Below are the code and all the weights of a small trained network. Each question names an input and a target symbol and asks about switching units off, where a switched-off unit gives its printed mean instead of its output.

import numpy as np


def w(rows, s, z=0):
    codes = np.array(rows[::2]) - 128.0
    scale = np.full(codes.shape[1], s)
    scale[-1] = z or s
    return codes * scale


def norm(h):
    return h / np.sqrt((h * h).mean(-1, keepdims=True) + 1e-5)


def softmax(a):
    e = np.exp(a - a.max(-1, keepdims=True))
    return e / e.sum(-1, keepdims=True)


def log_softmax(a):
    a = a - a.max(-1, keepdims=True)
    return a - np.log(np.exp(a).sum(-1, keepdims=True))


def net(x, mask):
    ids = ['δηθλμξσψω'.index(c) for c in x.split()]
    T = len(ids)
    res = E[ids] + P[:T]
    u = 0
    for l in range(3):
        r = norm(res)
        for j in range(2):
            rows = slice(2 * j, 2 * j + 2)
            q, k, v = (r @ M[l][rows].T for M in (Q, K, V))
            z = softmax(np.where(np.tri(T) > 0, q @ k.T / 2**0.5, -1e9)) @ v
            o = O[l][rows]
            res = res + np.where(mask[u + j], z, o[:, -1]) @ o[:, :-1]
        u += 2
    return log_softmax(norm(res)[-1] @ U[:, :-1].T + U[:, -1])


Q, K, V, O = {}, {}, {}, {}
E = w([
[170,139,167,106,177,120,67,110,119],'δ',
[120,104,158,56,119,159,152,146,134],'η',
[125,126,142,90,147,69,99,104,88],'θ',
[137,56,108,91,149,129,147,112,54],'λ',
[129,84,156,91,59,78,156,122,207],'μ',
[149,143,135,106,3,128,126,130,110],'ξ',
[70,106,148,157,58,114,126,133,134],'σ',
[120,92,162,141,86,165,99,167,140],'ψ',
[88,157,98,92,151,148,81,177,150],'ω',
],0.0051)
P = w([
[113,127,244,19,128,218,115,28,146],'0',
[112,107,214,18,124,160,96,69,116],'1',
[111,92,167,39,106,136,83,84,116],'2',
[123,82,152,58,102,91,82,131,111],'3',
[129,83,122,80,105,61,83,159,113],'4',
[147,92,89,123,99,38,92,182,129],'5',
[155,96,73,147,110,12,96,210,118],'6',
[163,95,53,174,126,1,117,245,111],'7',
],0.0024)
Q[0] = w([
[141,107,59,138,129,119,159,170,113],'L0H0',
[125,40,168,3,41,16,58,221,112],'L0H0',
[99,161,114,186,151,200,157,66,157],'L0H1',
[93,95,155,133,94,146,92,83,134],'L0H1',
],0.021)
K[0] = w([
[110,205,143,141,184,188,223,87,122],'L0H0',
[155,143,6,151,231,79,81,124,91],'L0H0',
[153,180,191,90,165,174,179,22,100],'L0H1',
[34,120,177,68,114,220,74,110,123],'L0H1',
],0.013)
V[0] = w([
[100,105,75,103,161,195,146,183,123],'L0H0',
[210,19,173,152,107,198,96,183,163],'L0H0',
[254,123,120,83,148,111,133,125,108],'L0H1',
[171,85,147,180,145,183,26,187,130],'L0H1',
],0.0076)
O[0] = w([
[59,40,93,137,90,250,193,150,151,128],'L0H0',
[246,15,131,175,94,208,15,109,158,183],'L0H0',
[254,127,176,71,116,203,213,202,164,1],'L0H1',
[67,109,254,158,61,123,161,196,60,243],'L0H1',
],0.0029,0.0021)
Q[1] = w([
[72,55,126,137,87,56,64,185,67],'L1H0',
[154,35,71,56,113,9,86,245,116],'L1H0',
[175,6,84,165,105,153,136,94,80],'L1H1',
[27,165,59,99,111,174,228,147,138],'L1H1',
],0.014)
K[1] = w([
[71,156,110,199,184,138,106,217,101],'L1H0',
[170,156,46,212,59,91,141,207,107],'L1H0',
[154,27,94,106,209,173,124,100,39],'L1H1',
[6,176,69,37,71,189,152,193,173],'L1H1',
],0.013)
V[1] = w([
[67,141,129,26,195,158,66,222,218],'L1H0',
[116,250,85,108,5,204,80,158,97],'L1H0',
[165,66,121,159,148,102,231,28,29],'L1H1',
[117,57,67,143,2,93,172,138,168],'L1H1',
],0.0078)
O[1] = w([
[87,183,116,81,140,70,103,254,108,253],'L1H0',
[145,229,85,121,35,147,144,109,44,199],'L1H0',
[117,93,223,113,53,67,94,80,75,96],'L1H1',
[62,180,189,48,126,155,120,90,170,125],'L1H1',
],0.0041,0.0045)
Q[2] = w([
[123,82,119,94,127,164,69,169,57],'L2H0',
[75,130,9,82,129,163,132,73,165],'L2H0',
[229,155,181,49,156,138,133,98,183],'L2H1',
[174,99,183,113,119,98,187,235,93],'L2H1',
],0.015)
K[2] = w([
[87,129,76,135,77,181,145,164,212],'L2H0',
[113,196,92,126,248,226,79,117,101],'L2H0',
[156,111,61,76,20,57,151,84,223],'L2H1',
[66,131,133,222,66,135,160,209,230],'L2H1',
],0.013)
V[2] = w([
[135,60,161,99,220,159,141,101,5],'L2H0',
[68,13,54,32,39,172,148,124,101],'L2H0',
[117,53,128,52,214,182,68,128,2],'L2H1',
[109,53,161,172,37,93,219,176,188],'L2H1',
],0.0063)
O[2] = w([
[151,193,198,154,141,137,159,158,81,111],'L2H0',
[124,103,129,126,202,122,254,91,111,254],'L2H0',
[45,137,101,236,105,148,167,134,149,204],'L2H1',
[137,55,106,49,75,123,59,143,119,119],'L2H1',
],0.0036,0.0039)
U = w([
[175,78,120,31,199,96,64,101,226,109],'δ',
[233,108,86,225,142,81,92,178,101,127],'η',
[222,200,78,89,65,176,157,36,95,84],'θ',
[70,229,113,87,142,54,128,184,84,205],'λ',
[159,156,210,186,119,245,54,161,175,5],'μ',
[160,107,196,119,227,182,255,125,124,19],'ξ',
[98,30,214,118,56,132,135,116,74,225],'σ',
[49,131,87,222,151,104,103,15,168,123],'ψ',
[81,142,47,122,138,217,185,206,164,119],'ω',
],0.0068,0.0029)

Each question gives the input, a string of symbols that net reads in full, and the target symbol t.
The units are the heads (2 rows each of Q, K, V and O). Each row of codes is followed by its name. A weight is (code - 128) times the scale printed after its matrix; where a second scale follows, it is the last column's (O and U).
mask holds one flag per head, layer by layer. A switched-off head (its flag False) gives its mean, the last column of its rows in O, instead of its output. The means were averaged over made-up inputs and are rounded, as every weight is.
A unit's drop is (log p(t) with every unit on - log p(t) with that unit switched off) / (log p(t) with every unit on - log p(t) with every unit switched off).
The circuit of an input: a set's keep is (log p(t) with only the set's units on - log p(t) with every unit switched off) / (log p(t) with every unit on - log p(t) with every unit switched off). Starting from all 6 units, units are removed one at a time, each time the one whose removal leaves the highest keep (on an exact tie, the one counted first), for as long as the keep stays at least 0.8.
units of the circuit, in order: the units of the circuit, biggest drop first
heads that matter: for each layer, one digit per head in row order, 1 if its drop is at least 0.15 and else 0, layers parted by /
drop when u is switched off: that unit's drop, to one decimal
input ψ ξ ω σ λ μ, target ψ: units of the circuit, in order : (L0H1)
input ξ ω μ η η, target ω: units of the circuit, in order : (L0H0 L1H1)
input ξ μ μ σ, target ψ: units of the circuit, in order : (L0H1 L1H0)
input λ σ ξ, target ψ: heads that matter : 01 / 00 / 01
input μ θ μ λ μ ψ ξ, target σ: heads that matter : 01 / 00 / 00
input λ θ μ σ σ, target ψ: heads that matter : 01 / 10 / 01
input η η μ ξ σ μ, target δ: heads that matter : 10 / 11 / 01
input η μ δ ξ μ, target η: heads that matter : 10 / 01 / 00
input δ μ μ η, target η: units of the circuit, in order : (L1H1 L0H0)
input σ μ ξ δ ξ η, target θ: heads that matter : 00 / 10 / 00
input ψ ξ λ ξ δ λ, target θ: units of the circuit, in order : (L0H1 L1H0)
input λ δ δ, target ξ: heads that matter : 01 / 01 / 10
input μ σ σ σ θ σ σ μ, target ψ: drop when L2H0 is switched off : -0.1
input μ λ ω ξ, target ω: drop when L1H1 is switched off : 0.5
input ω λ μ σ ξ ξ μ η, target σ: drop when L0H1 is switched off : -0.1
input θ ψ ξ δ μ μ, target δ: units of the circuit, in order : (L0H1)
input σ ω η, target ω: drop when L1H1 is switched off : 0.7
input λ ω η ω δ λ θ λ, target ξ: units of the circuit, in order : (L0H1 L1H0)
